Below are the code and all the weights of a small trained network. Each question names an input and a target symbol and asks about switching units off, where a switched-off unit gives its printed mean instead of its output.

import numpy as np


def w(rows, s, z=0):
    codes = np.array(rows[::2]) - 128.0
    scale = np.full(codes.shape[1], s)
    scale[-1] = z or s
    return codes * scale


def norm(h):
    return h / np.sqrt((h * h).mean(-1, keepdims=True) + 1e-5)


def f(y):
    return np.maximum(y, 0)


def softmax(a):
    e = np.exp(a - a.max(-1, keepdims=True))
    return e / e.sum(-1, keepdims=True)


def log_softmax(a):
    a = a - a.max(-1, keepdims=True)
    return a - np.log(np.exp(a).sum(-1, keepdims=True))


def net(x, mask):
    ids = ['ΔΘΣΦΨαβζηλξπτω'.index(c) for c in x.split()]
    T = len(ids)
    res = E[ids] + P[:T]
    q, k, v = (norm(res) @ M[0].T for M in (Q, K, V))
    z = softmax(np.where(np.tri(T) > 0, q @ k.T / 2**0.5, -1e9)) @ v
    res = res + np.where(mask[0], z, O[0][:, -1]) @ O[0][:, :-1]
    y = f(norm(res) @ A[0][:, :-1].T + A[0][:, -1])
    res = res + np.where(mask[1:13], y, B[0][:, -1]) @ B[0][:, :-1]
    return log_softmax(norm(res)[-1] @ U[:, :-1].T + U[:, -1])


Q, K, V, O, A, B = {}, {}, {}, {}, {}, {}
E = w([
[161,88,85],'Δ',
[82,150,114],'Θ',
[105,168,133],'Σ',
[91,174,132],'Φ',
[4,138,143],'Ψ',
[179,105,105],'α',
[166,138,146],'β',
[104,59,112],'ζ',
[151,139,142],'η',
[155,139,143],'λ',
[89,105,193],'ξ',
[100,115,17],'π',
[164,134,142],'τ',
[131,105,99],'ω',
],0.03)
P = w([
[244,94,144],'0',
[207,104,155],'1',
[185,111,160],'2',
[165,123,164],'3',
[156,126,164],'4',
[148,129,165],'5',
[141,131,168],'6',
[138,135,170],'7',
[132,136,171],'8',
[128,139,172],'9',
[124,140,170],'10',
[120,143,176],'11',
[119,141,175],'12',
],0.011)
Q[0] = w([
[231,255,146],'head 0',
[161,23,201],'head 0',
],0.0053)
K[0] = w([
[254,239,185],'head 0',
[196,23,95],'head 0',
],0.0079)
V[0] = w([
[156,114,247],'head 0',
[121,197,102],'head 0',
],0.012)
O[0] = w([
[179,81,194,254],'head 0',
[111,249,254,119],'head 0',
],0.0075,0.0041)
A[0] = w([
[231,75,167,115],'neuron 0',
[188,254,129,159],'neuron 1',
[190,195,95,102],'neuron 2',
[27,140,44,129],'neuron 3',
[109,122,103,76],'neuron 4',
[142,72,27,140],'neuron 5',
[38,146,186,126],'neuron 6',
[18,21,194,145],'neuron 7',
[61,143,32,3],'neuron 8',
[106,86,215,205],'neuron 9',
[74,140,194,169],'neuron 10',
[99,177,86,104],'neuron 11',
],0.0099,0.0053)
B[0] = w([
[109,194,116,254],'neuron 0',
[105,1,30,217],'neuron 1',
[200,104,76,145],'neuron 2',
[164,157,163,176],'neuron 3',
[119,117,164,131],'neuron 4',
[42,191,246,201],'neuron 5',
[181,118,155,202],'neuron 6',
[169,84,93,190],'neuron 7',
[126,145,60,144],'neuron 8',
[87,149,114,254],'neuron 9',
[218,149,134,216],'neuron 10',
[191,117,113,148],'neuron 11',
],0.0089,0.0065)
U = w([
[250,159,99,163],'Δ',
[181,233,201,136],'Θ',
[146,122,128,76],'Σ',
[147,103,144,78],'Φ',
[131,117,176,71],'Ψ',
[96,137,177,130],'α',
[141,115,117,82],'β',
[41,48,100,167],'ζ',
[145,103,136,86],'η',
[98,137,181,119],'λ',
[144,88,124,96],'ξ',
[81,176,79,247],'π',
[138,119,125,79],'τ',
[100,137,142,136],'ω',
],0.02,0.013)

Each question gives the input, a string of symbols that net reads in full, and the target symbol t.
The units are the heads (2 rows each of Q, K, V and O) and the neurons (one row each of A and B). Each row of codes is followed by its name. A weight is (code - 128) times the scale printed after its matrix; where a second scale follows, it is the last column's (O, A, B and U).
mask holds one flag per unit, heads first, then neurons. A switched-off unit (its flag False) gives its mean, the last column of its rows in O or B, instead of its output. The means were averaged over made-up inputs and are rounded, as every weight is.
A unit's drop is (log p(t) with every unit on - log p(t) with that unit switched off) / (log p(t) with every unit on - log p(t) with every unit switched off).
The circuit of an input: a set's keep is (log p(t) with only the set's units on - log p(t) with every unit switched off) / (log p(t) with every unit on - log p(t) with every unit switched off). Starting from the 12 units with the biggest drops (on a tie, the unit counted first), units are removed one at a time, each time the one whose removal leaves the highest keep (on an exact tie, the one counted first), for as long as the keep stays at least 0.8.
circuit, biggest first: the units of the circuit, biggest drop first
unit that matters most: the unit with the biggest drop
top k neurons: the k neurons with the biggest drops, biggest first
drop when u is switched off: that unit's drop, to one decimal
input Σ Δ Φ, target Δ: top 3 neurons : [neuron 5; neuron 10; neuron 1]
input Σ α λ Ψ Δ ω Φ Φ π Σ ξ Θ α, target Θ: top 4 neurons : [neuron 1; neuron 5; neuron 0; neuron 7]
input Φ ξ Ψ Σ, target Δ: circuit, biggest first : [neuron 1; neuron 10]
input ω ξ ξ Ψ η ζ π Θ, target Δ: unit that matters most : neuron 5
input τ ζ ξ ζ Φ ζ ω, target ζ: circuit, biggest first : [head 0; neuron 5]
input π Δ Φ Δ, target π: top 2 neurons : [neuron 10; neuron 6]
input η η η π Δ β Φ, target Δ: circuit, biggest first : [neuron 10; neuron 5; neuron 1]
input Σ λ τ Φ Φ β η Θ Δ, target Θ: top 3 neurons : [neuron 1; neuron 5; neuron 0]
input α Θ Σ, target Δ: circuit, biggest first : [neuron 1; neuron 5; head 0]
input Σ λ Θ Δ τ Σ Φ Δ, target Θ: top 4 neurons : [neuron 1; neuron 5; neuron 9; neuron 0]
input α τ ζ η ζ ω ζ η ω, target ζ: top 2 neurons : [neuron 10; neuron 0]
input τ Θ ω Δ Ψ Φ Ψ π α η, target Δ: top 3 neurons : [neuron 5; neuron 1; neuron 3]
input Θ ζ η η Φ ξ Δ λ λ Φ η π Θ, target Θ: drop when neuron 3 is switched off : 0.1
input ζ τ ξ, target ζ: drop when neuron 9 is switched off : 0.3
input π ω π Θ, target Δ: drop when neuron 11 is switched off : 0.2
